Here is a tiny trained network, its code and every weight. The questions are about switching its units off for an input and a class, where a switched-off unit gives its printed mean instead of its output.

import numpy as np


def w(rows, s, z=0):
    codes = np.array(rows[::2]) - 128.0
    scale = np.full(codes.shape[1], s)
    scale[-1] = z or s
    return codes * scale


def norm(h):
    return h / np.sqrt((h * h).mean(-1, keepdims=True) + 1e-5)


def f(y):
    return y / 2 * (1 + np.tanh(0.7978845608 * (y + 0.044715 * y**3)))


def log_softmax(a):
    a = a - a.max(-1, keepdims=True)
    return a - np.log(np.exp(a).sum(-1, keepdims=True))


def net(x, mask):
    res = np.array(x, float).reshape(1, 3) / 4 @ E
    u = 0
    for l in range(4):
        y = f(norm(res) @ A[l][:, :-1].T + A[l][:, -1])
        res = res + np.where(mask[u : u + 6], y, B[l][:, -1]) @ B[l][:, :-1]
        u += 6
    return log_softmax(norm(res)[-1] @ U[:, :-1].T + U[:, -1])


A, B = {}, {}
E = w([
[105,174,43,86,74,222],'x0',
[141,127,29,242,159,46],'x1',
[189,14,108,6,212,30],'x2',
],0.0019)
A[0] = w([
[89,130,60,134,88,153,43],'0.n0',
[120,126,123,119,166,104,84],'0.n1',
[57,164,108,128,113,159,96],'0.n2',
[166,58,154,121,192,62,44],'0.n3',
[144,181,168,110,77,195,110],'0.n4',
[78,163,122,253,139,133,3],'0.n5',
],0.0041,0.0011)
B[0] = w([
[219,67,42,138,138,116,160],'0.n0',
[175,54,157,123,124,120,124],'0.n1',
[188,79,163,105,193,108,170],'0.n2',
[108,50,90,101,155,12,244],'0.n3',
[31,50,190,125,91,50,221],'0.n4',
[168,251,209,241,146,106,255],'0.n5',
],0.0022,0.0013)
A[1] = w([
[136,102,113,128,131,144,148],'1.n0',
[130,161,134,162,102,164,136],'1.n1',
[164,120,141,57,139,117,133],'1.n2',
[149,190,143,254,120,121,9],'1.n3',
[112,157,122,159,108,134,126],'1.n4',
[131,158,53,118,144,152,73],'1.n5',
],0.005,0.0012)
B[1] = w([
[173,148,154,175,127,122,135],'1.n0',
[110,110,95,95,164,99,163],'1.n1',
[78,176,98,250,130,98,171],'1.n2',
[112,254,50,218,204,169,250],'1.n3',
[158,101,102,97,180,131,149],'1.n4',
[236,94,141,117,88,150,141],'1.n5',
],0.0035,0.0025)
A[2] = w([
[66,141,199,163,145,121,141],'2.n0',
[57,133,236,74,57,203,124],'2.n1',
[123,198,133,159,80,254,2],'2.n2',
[160,107,79,141,150,138,165],'2.n3',
[128,97,134,67,188,90,153],'2.n4',
[182,122,97,156,130,80,255],'2.n5',
],0.0044,0.00091)
B[2] = w([
[156,119,100,92,109,149,171],'2.n0',
[66,91,3,53,166,185,252],'2.n1',
[127,97,202,125,176,34,215],'2.n2',
[112,137,168,130,110,151,160],'2.n3',
[133,160,175,208,119,72,179],'2.n4',
[118,144,227,87,95,152,197],'2.n5',
],0.0048,0.0024)
A[3] = w([
[154,135,78,154,138,130,43],'3.n0',
[181,153,143,221,103,75,31],'3.n1',
[106,202,214,178,189,163,175],'3.n2',
[195,92,75,59,68,139,111],'3.n3',
[81,251,102,244,206,156,5],'3.n4',
[229,116,20,113,72,157,133],'3.n5',
],0.0035,0.0013)
B[3] = w([
[27,119,183,86,131,149,118],'3.n0',
[26,64,113,34,171,125,179],'3.n1',
[211,169,37,126,88,157,198],'3.n2',
[114,200,199,200,139,213,151],'3.n3',
[228,242,50,202,229,140,251],'3.n4',
[122,145,254,159,14,235,153],'3.n5',
],0.0028,0.0023)
U = w([
[27,85,72,18,149,211,124],'0',
[183,235,88,206,189,146,196],'1',
[174,126,232,143,20,220,5],'2',
[138,52,199,121,134,1,192],'3',
],0.0088,0.002)

Each question gives the input, the list of numbers given to net, and the class t.
The units are the neurons (one row each of A and B). Each row of codes is followed by its name. A weight is (code - 128) times the scale printed after its matrix; where a second scale follows, it is the last column's (A, B and U).
mask holds one flag per neuron, layer by layer. A switched-off neuron (its flag False) gives its mean, the last column of its row in B, instead of its output. The means were averaged over made-up inputs and are rounded, as every weight is.
A unit's drop is (log p(t) with every unit on - log p(t) with that unit switched off) / (log p(t) with every unit on - log p(t) with every unit switched off).
The circuit of an input: a set's keep is (log p(t) with only the set's units on - log p(t) with every unit switched off) / (log p(t) with every unit on - log p(t) with every unit switched off). Starting from the 12 units with the biggest drops (on a tie, the unit counted first), units are removed one at a time, each time the one whose removal leaves the highest keep (on an exact tie, the one counted first), for as long as the keep stays at least 0.8.
circuit, biggest first: the units of the circuit, biggest drop first
k most important neurons: the k neurons with the biggest drops, biggest first
top k neurons in layer l: the k neurons of layer l with the biggest drops, biggest first
drop when u is switched off: that unit's drop, to one decimal
input [-8,-8,1], class 0: circuit, biggest first	(2.n1; 2.n2)
input [4,-3,6], class 3: 2 most important neurons	(1.n3; 2.n4)
input [8,-1,2], class 2: circuit, biggest first	(1.n5; 3.n5; 2.n1)
input [4,-1,4], class 2: 2 most important neurons	(1.n3; 2.n2)
input [1,-1,1], class 0: circuit, biggest first	(1.n3)
input [-2,0,0], class 3: circuit, biggest first	(0.n3; 1.n3)
input [2,-4,-8], class 0: circuit, biggest first	(2.n1; 0.n4)
input [4,-2,-5], class 0: 4 most important neurons	(0.n4; 1.n2; 2.n1; 2.n4)
input [6,-2,3], class 2: 4 most important neurons	(1.n3; 1.n5; 3.n5; 0.n0)
input [4,2,4], class 2: 2 most important neurons	(2.n2; 0.n4)
input [3,-4,7], class 3: top 2 neurons in layer 2	(2.n4; 2.n1)
input [4,7,3], class 2: drop when 2.n2 is switched off	0.2
input [0,6,3], class 3: drop when 1.n3 is switched off	0.4
input [6,-1,-3], class 0: drop when 0.n4 is switched off	0.2
input [-4,-7,0], class 0: circuit, biggest first	(2.n1)
